Below is a small trained network, with its code and all its weights. Each question gives an input and a target symbol and asks what happens when units are switched off, that is, made to give their printed mean instead of their output.

import numpy as np


def w(rows, s, z=0):
    codes = np.array(rows[::2]) - 128.0
    scale = np.full(codes.shape[1], s)
    scale[-1] = z or s
    return codes * scale


def norm(h):
    return h / np.sqrt((h * h).mean(-1, keepdims=True) + 1e-5)


def f(y):
    return np.maximum(y, 0)


def softmax(a):
    e = np.exp(a - a.max(-1, keepdims=True))
    return e / e.sum(-1, keepdims=True)


def log_softmax(a):
    a = a - a.max(-1, keepdims=True)
    return a - np.log(np.exp(a).sum(-1, keepdims=True))


def net(x, mask):
    ids = ['ΓΔΘΞΣΦΨβεζημπ'.index(c) for c in x.split()]
    T = len(ids)
    res = E[ids] + P[:T]
    r = norm(res)
    for j in range(2):
        rows = slice(4 * j, 4 * j + 4)
        q, k, v = (r @ M[0][rows].T for M in (Q, K, V))
        z = softmax(np.where(np.tri(T) > 0, q @ k.T / 4**0.5, -1e9)) @ v
        o = O[0][rows]
        res = res + np.where(mask[j], z, o[:, -1]) @ o[:, :-1]
    y = f(norm(res) @ A[0][:, :-1].T + A[0][:, -1])
    res = res + np.where(mask[2:6], y, B[0][:, -1]) @ B[0][:, :-1]
    return log_softmax(norm(res)[-1] @ U[:, :-1].T + U[:, -1])


Q, K, V, O, A, B = {}, {}, {}, {}, {}, {}
E = w([
[134,117,96,180],'Γ',
[127,116,77,79],'Δ',
[146,101,159,119],'Θ',
[214,109,128,174],'Ξ',
[78,103,117,117],'Σ',
[117,74,134,161],'Φ',
[125,205,128,164],'Ψ',
[106,234,152,149],'β',
[111,180,140,152],'ε',
[80,85,112,113],'ζ',
[78,115,94,86],'η',
[107,159,144,88],'μ',
[214,255,85,77],'π',
],0.0083)
P = w([
[17,159,103,3],'0',
[41,144,120,17],'1',
[75,135,139,40],'2',
[73,133,137,44],'3',
[112,111,144,64],'4',
[111,122,140,90],'5',
[125,115,142,96],'6',
[119,110,146,109],'7',
[134,107,141,92],'8',
[117,107,136,84],'9',
],0.0014)
Q[0] = w([
[130,99,91,104],'head 0',
[138,64,133,126],'head 0',
[125,127,195,135],'head 0',
[105,207,178,140],'head 0',
[30,1,88,39],'head 1',
[205,234,195,132],'head 1',
[153,174,160,152],'head 1',
[137,110,62,151],'head 1',
],0.0088)
K[0] = w([
[45,95,143,87],'head 0',
[27,87,92,190],'head 0',
[170,122,141,195],'head 0',
[250,189,167,133],'head 0',
[201,1,184,209],'head 1',
[127,236,97,22],'head 1',
[77,178,82,54],'head 1',
[135,154,74,245],'head 1',
],0.0051)
V[0] = w([
[120,137,183,95],'head 0',
[74,101,163,173],'head 0',
[160,66,144,108],'head 0',
[101,111,158,182],'head 0',
[157,110,216,32],'head 1',
[175,149,3,165],'head 1',
[210,91,198,73],'head 1',
[113,15,106,198],'head 1',
],0.0063)
O[0] = w([
[144,138,101,168,179],'head 0',
[89,64,143,164,110],'head 0',
[54,173,101,139,1],'head 0',
[100,50,111,121,49],'head 0',
[152,64,186,36,206],'head 1',
[107,126,3,150,19],'head 1',
[208,89,123,57,49],'head 1',
[234,95,131,216,10],'head 1',
],0.0051,0.0018)
A[0] = w([
[159,232,119,51,145],'neuron 0',
[132,121,207,55,74],'neuron 1',
[128,130,124,133,64],'neuron 2',
[88,253,254,182,8],'neuron 3',
],0.0054,0.0012)
B[0] = w([
[213,128,164,181,239],'neuron 0',
[148,150,82,86,199],'neuron 1',
[143,136,118,146,128],'neuron 2',
[195,2,128,163,253],'neuron 3',
],0.0057,0.0037)
U = w([
[3,156,111,78,207],'Γ',
[117,128,121,122,8],'Δ',
[145,72,10,97,96],'Θ',
[136,132,94,126,27],'Ξ',
[116,130,126,128,12],'Σ',
[127,163,85,102,69],'Φ',
[98,161,41,217,252],'Ψ',
[101,171,215,166,105],'β',
[66,76,168,161,89],'ε',
[59,71,171,159,72],'ζ',
[180,78,149,206,185],'η',
[168,87,192,26,164],'μ',
[187,246,116,127,149],'π',
],0.011,0.0036)

Each question gives the input, a string of symbols that net reads in full, and the target symbol t.
The units are the heads (4 rows each of Q, K, V and O) and the neurons (one row each of A and B). Each row of codes is followed by its name. A weight is (code - 128) times the scale printed after its matrix; where a second scale follows, it is the last column's (O, A, B and U).
mask holds one flag per unit, heads first, then neurons. A switched-off unit (its flag False) gives its mean, the last column of its rows in O or B, instead of its output. The means were averaged over made-up inputs and are rounded, as every weight is.
A unit's drop is (log p(t) with every unit on - log p(t) with that unit switched off) / (log p(t) with every unit on - log p(t) with every unit switched off).
The circuit of an input: a set's keep is (log p(t) with only the set's units on - log p(t) with every unit switched off) / (log p(t) with every unit on - log p(t) with every unit switched off). Starting from all 6 units, units are removed one at a time, each time the one whose removal leaves the highest keep (on an exact tie, the one counted first), for as long as the keep stays at least 0.8.
units of the circuit, in order: the units of the circuit, biggest drop first
k most important neurons: the k neurons with the biggest drops, biggest first
which heads matter: for each layer, one digit per head in row order, 1 if its drop is at least 0.15 and else 0, layers parted by /
drop of u: that unit's drop, to one decimal
input Θ η η Γ η η Ξ ζ, target Θ: units of the circuit, in order	[head 1]
input Θ Θ η Γ Σ, target Ψ: units of the circuit, in order	[head 1; neuron 3]
input π η Ξ, target π: units of the circuit, in order	[neuron 3; head 1]
input ε η Ξ Σ Σ, target Θ: which heads matter	01
input Σ Δ η η Γ η, target Ψ: which heads matter	01
input η β μ β, target μ: which heads matter	01
input η η Ψ μ Ξ η η Ψ Ψ ζ, target Θ: units of the circuit, in order	[head 1; neuron 3]
input η Θ Θ Ψ Ψ η Ξ Θ Ψ, target Ψ: which heads matter	11
input η η η Θ Θ Γ, target Ψ: units of the circuit, in order	[neuron 3; neuron 0]
input Θ μ Ψ, target μ: 2 most important neurons	[neuron 3; neuron 1]
input η η Θ β η Θ η Ψ Φ Σ, target η: drop of neuron 3	0.0
input Σ Θ π Ψ Σ Θ Ψ, target Ψ: drop of head 1	1.3
input η η η π η Σ η Ξ η η, target Θ: drop of head 1	2.0
input Φ β η Θ Ψ β Φ Ψ ζ Δ, target η: units of the circuit, in order	[head 1]
input Ξ β ε η η, target Θ: drop of head 1	1.6
